Each row has a name. Each question is about the rows just above it.

Columns, left to right: J H F G E V C W Q T
Z_988: [-11 -52  -2  24  54  48  49  27  23 -20]
Z_71: [ 22 -52 -32 -32  52 -12  50  25  14 -18]
Z_258: [-11 -52  -2  24  48  54 -32  29 -34 -18]
Z_562: [-11 -52  -2  24  54 -24  13 -23   0  22]
Z_126: [-11  20 -23  39   4  -4  16  25  -3  -6]
Z_681: [  8  12 -14   4 -13 -27 -17 -18   1  19]
Z_727: [-11 -52  -2  24  54 -24 -32  29 -15 -18]
Where do [-11 -52  -2  24  54 -24  13 -23   0  22] appear?	Z_562
What are the next 2 entries after [-52  -2  24  54  48  49]?	[27 23]
The row with [-11 -52  -2  24  54 -24 -32  29 -15 -18] is	Z_727
The next 2 entries after [54 48]:	[49 27]
Which column holds [ 25  29 -23] top down?	W

Columns, left to right: Y Z B M A S L
Z_454: [ 11   7 -19  20   2  18 -36]
Z_23: [-27   7 -19   6 -29 -34  46]
Z_114: [  7 -27 -19   6 -29   1 -30]
Z_39: [-27   7  34   6 -29 -34  46]
Which column holds [20  6  6] top down?	M
[  7 -27   7] is in which column, read top down?	Z
Which column holds [-36  46] top down?	L
Which column holds this, read top down? [-34   1 -34]	S
Give the next 2 entries after [-27 -19].	[  6 -29]
Whose row is [-27   7  34   6 -29 -34  46]?	Z_39
The next 2 entries after [-27 -19   6]:	[-29   1]

Columns, left to right: R N U X K D
Z_331: [-32  25 -38   6  12 -20]
Z_649: [ 25 -32 -38 -23 -27 -16]
Z_790: [ 25 -32 -38   6  12  38]
Whose row is [ 25 -32 -38   6  12  38]?	Z_790
Which column holds [-32 -32] top down?	N

Columns, left to right: mufu Dib Biki Rak Rino
Z_787: [  2   4 -27   1   4]
Z_715: [ -5  -5  -1   9 -22]
Z_956: [  8   4   8   9 -22]
Z_953: [  4   2   8   9 -23]
What are the next 2 entries after [4 2]?	[8 9]
The next 2 entries after [2 4]:	[-27   1]
The row with [  4   2   8   9 -23] is	Z_953
Which column holds this, read top down? [4 2]	Dib
Which row holds [  2   4 -27   1   4]?	Z_787

Columns, left to right: Fot sug tufu Lezal Gazi maba pebo
Z_93: [ 28   2  -3 -23   1  -5  30]
Z_315: [-19  19  21 -20  16  18 -21]
Z_361: [22  0 -9 20  1 -8 26]
Z_827: [-18  19  -9 -52  -2 -13  33]
Z_280: [-18  19  20  21  16  21 -18]
Z_318: [ 18  20  21   3  15  19 -12]
Which column holds [ -5  18  -8 -13] top down?	maba
Where do [-18  19  20  21  16  21 -18] appear?	Z_280
Which column holds this, read top down? [ 1 -2 16 15]	Gazi
Which column holds this, read top down? [-52  21   3]	Lezal
Which column holds this, read top down? [19  0 19 19 20]	sug
The next 2 entries after [19 20 21]:	[16 21]
Which column holds this, read top down? [-5 18]	maba

Columns, left to right: fezu buda Kobol tel zefop tumu Ruvef
Z_832: [ 48 -59 -57 -57  59 -59 -61]
Z_502: [-46  61  61  58 -57  57  60]
Z_32: [ 46 -62 -57 -55  63 -58 -63]
Z_249: [-42  57  56  56 -58  61  59]
Z_807: [-49  59 -59  56  59 -60  58]
Z_782: [ 48 -62 -55 -53  61 -58 -58]
Z_326: [ 48 -57 -55 -58  59 -57 -59]
Z_723: [ 49 -61 -61 -57  58 -57 -55]
Z_973: [-39  57  56  56 -62  58  57]
Z_751: [ 52 -60  57 -48 -61  61 -22]
Z_61: [ 13  19  59  31 -59  58  57]
Give the next 2 entries after [-39  57].	[56 56]
[-58  59  61  59  58] is in which column, read top down?	zefop

Columns, left to right: Natug Dage bori vuf Ruta bamu petu
Z_811: [39  4 33 47  8 41 -6]
Z_908: [-15 -15 -40 -16  -2 -11  -8]
Z_802: [39  4 33 47 17 41 -6]
Z_476: [ 39   4  33  47   8 -11  -6]
[4 4] is in which column, read top down?	Dage
Which column holds this, read top down? [-15  39]	Natug
The next 2 entries after [-15 -15 -40 -16]:	[ -2 -11]
[-8 -6 -6] is in which column, read top down?	petu
Whose row is [39  4 33 47  8 41 -6]?	Z_811
Which column holds this, read top down? [-11  41 -11]	bamu

Columns, left to right: nev Rugu losu Zim lide gop vum pifa vaso bizi
Z_116: [-42  50  11 -19 -15  18  43  36  61  20]
Z_456: [  1 -20  37  10  -6  -3 -41 -31 -37 -48]
Z_131: [-20  10   1  28  37  10  19  -7 -12  45]
Z_839: [ 44  46  -1   1  -6   0 -41 -32 -39 -47]
Z_825: [-22  13   1  23  31  23  22  -4  -6  44]
Z_392: [ 10  19  28   1 -20  37  10  -5   5 -33]
Z_99: [-37  40   5  -2   4  -1  38  19  29  37]
Z_184: [  4 -11   6 -27 -31  22 -16   2  19 -45]
Z_665: [ 44 -48  -1   1  -6   0 -41 -32 -39 -47]
Give the next 2 entries after [-20  10   1  28  37  10  19].	[ -7 -12]
The next 2 entries after [  1 -20  37  10  -5]:	[  5 -33]

Columns, left to right: butu lagin kive kegig vuto dumik
Z_542: [-21 -32  -5  -1 -18  10]
Z_407: [  4  10  -6  -5 -11   3]
Z_750: [ -9  -7 -28  16  -1  -1]
Z_364: [28 11  9 -2 -6 -9]
Z_232: [ 28  11   9 -55  18  11]
Z_381: [ 4 10 -6 -5  1  3]
Z_754: [  9  -2  15 -15 -12   1]
Z_117: [ -9 -13 -27 -49  15   0]
Z_636: [-18  11  -3  30  -9  -2]
Z_707: [-14   6  -5  35 -15  -1]
Z_207: [ -1 -25  -6 -39  26  15]
Z_205: [  4  10  -6  -4 -13  -4]
Which column holds this, read top down? [ -2 -55  -5]	kegig
Whose row is [  4  10  -6  -5 -11   3]?	Z_407
[-12  15  -9 -15] is in which column, read top down?	vuto
Whose row is [28 11  9 -2 -6 -9]?	Z_364
What are the next 2 entries after [ -6 -39]?	[26 15]

Columns, left to right: bek fad sekef reku Zed pev
Z_937: [  4  -5  -7 -15  41 -25]
Z_854: [ 10   9 -17  53 -29   3]
Z_226: [-13 -51 -30 -14  24  30]
Z_443: [ 4  4 -5 -5 21 -9]
Which column holds [  4  10 -13] top down?	bek
The next 2 entries after [ -5  -7 -15]:	[ 41 -25]
Which column holds [ 4 10] top down?	bek

